A =
array([[-253.8, -256.6,  169.6,  118.8, -226.1, -254.5,  178.7,  178.1,
          48.8,  180.7,   58.9],
       [ -46.4,  -21.6,  161.7,  180.6,  118.9,  -49.9, -234.4, -233.2,
         186.5, -207.6,  189.4],
       [-216.5, -227.4, -181.6, -243.3, -264.1, -215.2,  162.2,  160.9,
        -263.8,  158.0, -264.1],
       [ 180.1,  183.7, -240.9, -158.7,  176.7,  180.3, -250.8, -248.5,
         -46.6, -251.5,  -58.9]])
A[-4,-11] -> -253.8
A[3] -> [180.1, 183.7, -240.9, -158.7, 176.7, 180.3, -250.8, -248.5, -46.6, -251.5, -58.9]
A[-3,7] -> -233.2
A[-3,-3] -> 186.5
A[3,7] -> -248.5
A[-1,-5] -> -250.8
A[0,-8] -> 118.8
A[0,-3] -> 48.8
A[-4] -> [-253.8, -256.6, 169.6, 118.8, -226.1, -254.5, 178.7, 178.1, 48.8, 180.7, 58.9]
A[-1,4] -> 176.7
A[-1,8] -> -46.6
A[:, -11] -> [-253.8, -46.4, -216.5, 180.1]
A[-2,0] -> -216.5
A[-3,-9] -> 161.7
A[-3,9] -> -207.6
A[:, -10] -> [-256.6, -21.6, -227.4, 183.7]
A[-3,-1] -> 189.4
A[-2,3] -> -243.3
A[1,0] -> -46.4
A[-3] -> [-46.4, -21.6, 161.7, 180.6, 118.9, -49.9, -234.4, -233.2, 186.5, -207.6, 189.4]
A[3,9] -> -251.5
A[3,2] -> -240.9
A[1,-10] -> -21.6
A[0,7] -> 178.1
A[:, -9] -> [169.6, 161.7, -181.6, -240.9]

x =
[[6170 3131 5361 6218 4171 6980 4944 6669 6045 4963 5834 6884 4719 4009
  7234 5217]
 [3120 6346 5377 2936 6062 3587 4749 4322 2923 4682 3402 5886 5380 6488
  2615 5744]
 [6039 5044 5331 5909 6096 5499 5116 6572 5789 6068 5831 6275 6241 6060
  5278 5449]
 [4292 5989 5340 4155 6486 4258 7388 7210 4010 4141 4224 6000 5760 6433
  5332 2949]
 [4448 3966 5349 4341 4957 5509 5211 6569 4120 4162 4269 7340 4852 5039
  5512 4677]
 [6550 5345 5376 6540 5474 5865 3771 4526 6613 7042 6537 5113 5990 5527
  4800 7356]
 [4353 3847 5410 4367 3736 5893 2776 3562 4348 4938 4462 6532 4071 4088
  4338 7528]
 [5943 7613 5340 5795 7678 4042 6449 5975 5861 6740 5995 4296 7289 7624
  4205 4907]
 [3963 5661 5474 4275 3598 5400 6745 3655 4471 3256 4310 3724 3240 3553
  6564 4214]
 [6064 5865 5361 6085 6017 5389 6965 6643 6072 5416 5951 4886 5899 5767
  6465 3953]
 [5770 5097 5448 6045 3802 6339 5240 3761 6234 5148 5928 3982 4138 3702
  6625 5943]
 [4539 6829 5429 4550 5428 4378 3555 2188 4799 6279 4995 4015 5340 5812
  2763 7838]]
x[0,0] -> 6170
x[8,1] -> 5661
x[5,11] -> 5113
x[:, 6] -> [4944, 4749, 5116, 7388, 5211, 3771, 2776, 6449, 6745, 6965, 5240, 3555]
x[:, 10] -> [5834, 3402, 5831, 4224, 4269, 6537, 4462, 5995, 4310, 5951, 5928, 4995]
x[6,7] -> 3562
x[:, 12] -> [4719, 5380, 6241, 5760, 4852, 5990, 4071, 7289, 3240, 5899, 4138, 5340]
x[10,0] -> 5770
x[6,14] -> 4338
x[9,1] -> 5865
x[11,11] -> 4015
x[8] -> [3963, 5661, 5474, 4275, 3598, 5400, 6745, 3655, 4471, 3256, 4310, 3724, 3240, 3553, 6564, 4214]
x[6,8] -> 4348
x[9,2] -> 5361
x[6,11] -> 6532
x[2,11] -> 6275
x[5,13] -> 5527
x[:, 7] -> [6669, 4322, 6572, 7210, 6569, 4526, 3562, 5975, 3655, 6643, 3761, 2188]
x[7,9] -> 6740
x[7,6] -> 6449
x[9,0] -> 6064
x[9] -> [6064, 5865, 5361, 6085, 6017, 5389, 6965, 6643, 6072, 5416, 5951, 4886, 5899, 5767, 6465, 3953]
x[0,6] -> 4944
x[7,2] -> 5340
x[0,10] -> 5834
x[:, 8] -> [6045, 2923, 5789, 4010, 4120, 6613, 4348, 5861, 4471, 6072, 6234, 4799]
x[:, 13] -> [4009, 6488, 6060, 6433, 5039, 5527, 4088, 7624, 3553, 5767, 3702, 5812]
x[3,11] -> 6000
x[11,7] -> 2188
x[1,5] -> 3587
x[3,6] -> 7388
x[9,15] -> 3953
x[2] -> [6039, 5044, 5331, 5909, 6096, 5499, 5116, 6572, 5789, 6068, 5831, 6275, 6241, 6060, 5278, 5449]
x[10] -> [5770, 5097, 5448, 6045, 3802, 6339, 5240, 3761, 6234, 5148, 5928, 3982, 4138, 3702, 6625, 5943]
x[:, 15] -> [5217, 5744, 5449, 2949, 4677, 7356, 7528, 4907, 4214, 3953, 5943, 7838]
x[11,2] -> 5429
x[7] -> [5943, 7613, 5340, 5795, 7678, 4042, 6449, 5975, 5861, 6740, 5995, 4296, 7289, 7624, 4205, 4907]
x[7,4] -> 7678
x[10,15] -> 5943
